Below is a small trained network, with its code and all its weights. Each question gives an input and a target symbol and asks what happens when units are switched off, that is, made to give their printed mean instead of their output.

import numpy as np


def w(rows, s, z=0):
    codes = np.array(rows[::2]) - 128.0
    scale = np.full(codes.shape[1], s)
    scale[-1] = z or s
    return codes * scale


def norm(h):
    return h / np.sqrt((h * h).mean(-1, keepdims=True) + 1e-5)


def f(y):
    return np.maximum(y, 0)


def softmax(a):
    e = np.exp(a - a.max(-1, keepdims=True))
    return e / e.sum(-1, keepdims=True)


def log_softmax(a):
    a = a - a.max(-1, keepdims=True)
    return a - np.log(np.exp(a).sum(-1, keepdims=True))


def net(x, mask):
    ids = ['αβδεζλξπτφψω'.index(c) for c in x.split()]
    T = len(ids)
    res = E[ids] + P[:T]
    r = norm(res)
    for j in range(3):
        rows = slice(3 * j, 3 * j + 3)
        q, k, v = (r @ M[0][rows].T for M in (Q, K, V))
        z = softmax(np.where(np.tri(T) > 0, q @ k.T / 3**0.5, -1e9)) @ v
        o = O[0][rows]
        res = res + np.where(mask[j], z, o[:, -1]) @ o[:, :-1]
    y = f(norm(res) @ A[0][:, :-1].T + A[0][:, -1])
    res = res + np.where(mask[3:11], y, B[0][:, -1]) @ B[0][:, :-1]
    return log_softmax(norm(res)[-1] @ U[:, :-1].T + U[:, -1])


Q, K, V, O, A, B = {}, {}, {}, {}, {}, {}
E = w([
[191,92,75,153],'α',
[196,86,105,97],'β',
[192,216,54,172],'δ',
[112,92,159,179],'ε',
[134,105,59,204],'ζ',
[143,184,79,43],'λ',
[114,161,95,147],'ξ',
[128,127,116,124],'π',
[109,165,77,250],'τ',
[101,40,88,237],'φ',
[53,123,45,152],'ψ',
[191,136,127,158],'ω',
],0.019)
P = w([
[53,165,205,132],'0',
[160,76,106,198],'1',
[166,173,75,100],'2',
[133,98,131,103],'3',
[155,88,109,190],'4',
[118,230,51,98],'5',
[142,96,132,92],'6',
[143,102,122,184],'7',
[107,247,59,87],'8',
[136,102,141,90],'9',
[128,118,139,173],'10',
[132,227,20,104],'11',
[133,106,143,88],'12',
],0.013)
Q[0] = w([
[190,165,159,132],'h0',
[69,48,103,111],'h0',
[182,131,159,235],'h0',
[177,248,81,73],'h1',
[103,124,111,94],'h1',
[131,67,82,81],'h1',
[111,90,133,197],'h2',
[135,50,115,75],'h2',
[159,92,215,115],'h2',
],0.017)
K[0] = w([
[189,140,159,122],'h0',
[45,156,24,133],'h0',
[211,9,132,160],'h0',
[145,210,236,71],'h1',
[78,107,92,134],'h1',
[109,185,96,97],'h1',
[179,80,68,160],'h2',
[120,137,63,82],'h2',
[220,107,147,80],'h2',
],0.016)
V[0] = w([
[152,168,139,218],'h0',
[59,35,151,244],'h0',
[135,90,172,139],'h0',
[57,137,176,222],'h1',
[106,110,26,139],'h1',
[122,16,102,24],'h1',
[63,179,212,166],'h2',
[211,54,138,99],'h2',
[55,125,199,246],'h2',
],0.011)
O[0] = w([
[172,224,122,64,212],'h0',
[62,150,192,79,227],'h0',
[162,103,205,122,117],'h0',
[196,54,238,149,116],'h1',
[86,49,50,45,253],'h1',
[2,118,109,180,43],'h1',
[113,36,17,110,57],'h2',
[92,124,184,146,99],'h2',
[59,139,8,180,185],'h2',
],0.0081,0.0071)
A[0] = w([
[105,54,179,137,140],'n0',
[79,88,130,133,121],'n1',
[170,114,168,120,190],'n2',
[116,127,104,247,51],'n3',
[84,99,126,195,176],'n4',
[65,104,86,126,70],'n5',
[109,56,150,167,1],'n6',
[156,137,121,221,181],'n7',
],0.015,0.0031)
B[0] = w([
[60,170,137,60,159],'n0',
[171,123,125,110,177],'n1',
[117,104,63,180,254],'n2',
[217,146,4,141,181],'n3',
[83,114,38,201,185],'n4',
[172,121,221,107,243],'n5',
[55,211,158,179,143],'n6',
[120,61,225,166,200],'n7',
],0.015,0.0049)
U = w([
[113,38,127,223,122],'α',
[184,55,177,53,193],'β',
[177,247,145,158,112],'δ',
[101,143,133,185,155],'ε',
[160,92,87,203,61],'ζ',
[147,125,64,103,70],'λ',
[107,156,78,122,218],'ξ',
[122,235,80,74,209],'π',
[186,167,98,130,104],'τ',
[92,170,104,175,2],'φ',
[87,4,88,77,151],'ψ',
[220,145,188,189,192],'ω',
],0.014,0.0038)

Each question gives the input, a string of symbols that net reads in full, and the target symbol t.
The units are the heads (3 rows each of Q, K, V and O) and the neurons (one row each of A and B). Each row of codes is followed by its name. A weight is (code - 128) times the scale printed after its matrix; where a second scale follows, it is the last column's (O, A, B and U).
mask holds one flag per unit, heads first, then neurons. A switched-off unit (its flag False) gives its mean, the last column of its rows in O or B, instead of its output. The means were averaged over made-up inputs and are rounded, as every weight is.
A unit's drop is (log p(t) with every unit on - log p(t) with that unit switched off) / (log p(t) with every unit on - log p(t) with every unit switched off).
The circuit of an input: a set's keep is (log p(t) with only the set's units on - log p(t) with every unit switched off) / (log p(t) with every unit on - log p(t) with every unit switched off). Starting from all 11 units, units are removed one at a time, each time the one whose removal leaves the highest keep (on an exact tie, the one counted first), for as long as the keep stays at least 0.8.
units of the circuit, in order: the units of the circuit, biggest drop first
unit that matters most: the unit with the biggest drop
top k neurons: the k neurons with the biggest drops, biggest first
heads that matter: for each layer, one digit per head in row order, 1 if its drop is at least 0.15 and else 0, layers parted by /
drop of u: that unit's drop, to one decimal
input α α α α, target δ: heads that matter	011
input ζ α α α, target β: unit that matters most	n4
input ζ β α ζ, target ψ: heads that matter	111
input α α ε, target π: heads that matter	100
input ε α β π τ ζ, target ζ: units of the circuit, in order	h1; h2
input β ψ α α, target ψ: units of the circuit, in order	h1; n2
input φ δ δ α ζ δ ω, target ω: heads that matter	101
input λ ζ λ ψ α ζ ζ π, target π: heads that matter	101
input τ δ ω ζ, target β: units of the circuit, in order	n5; h0
input α ψ ζ, target π: heads that matter	100
input φ α ζ ζ, target β: heads that matter	010
input α α α, target π: units of the circuit, in order	h1; h2; h0
input α ε ζ, target π: heads that matter	101
input ω α ψ, target ω: heads that matter	010
input λ ψ α α ζ α φ π α ε α ψ ω, target ω: unit that matters most	h0
input β ζ ε ζ ψ, target ψ: heads that matter	110
input α λ α α, target π: units of the circuit, in order	h1; n5; h2
input ξ ε α ω ψ, target ψ: top 2 neurons	n5; n2
input ψ α δ α α, target α: top 2 neurons	n2; n5
input ζ α π α α, target α: unit that matters most	h2
input ψ ζ ε ε π, target π: drop of n7	0.3
input ω φ φ τ ζ ε, target ω: drop of n6	0.0
input ω ω ω ζ α α ζ α ψ, target ω: drop of n7	0.2
input ω ε α ζ ζ α α δ ε, target ω: drop of n7	0.1
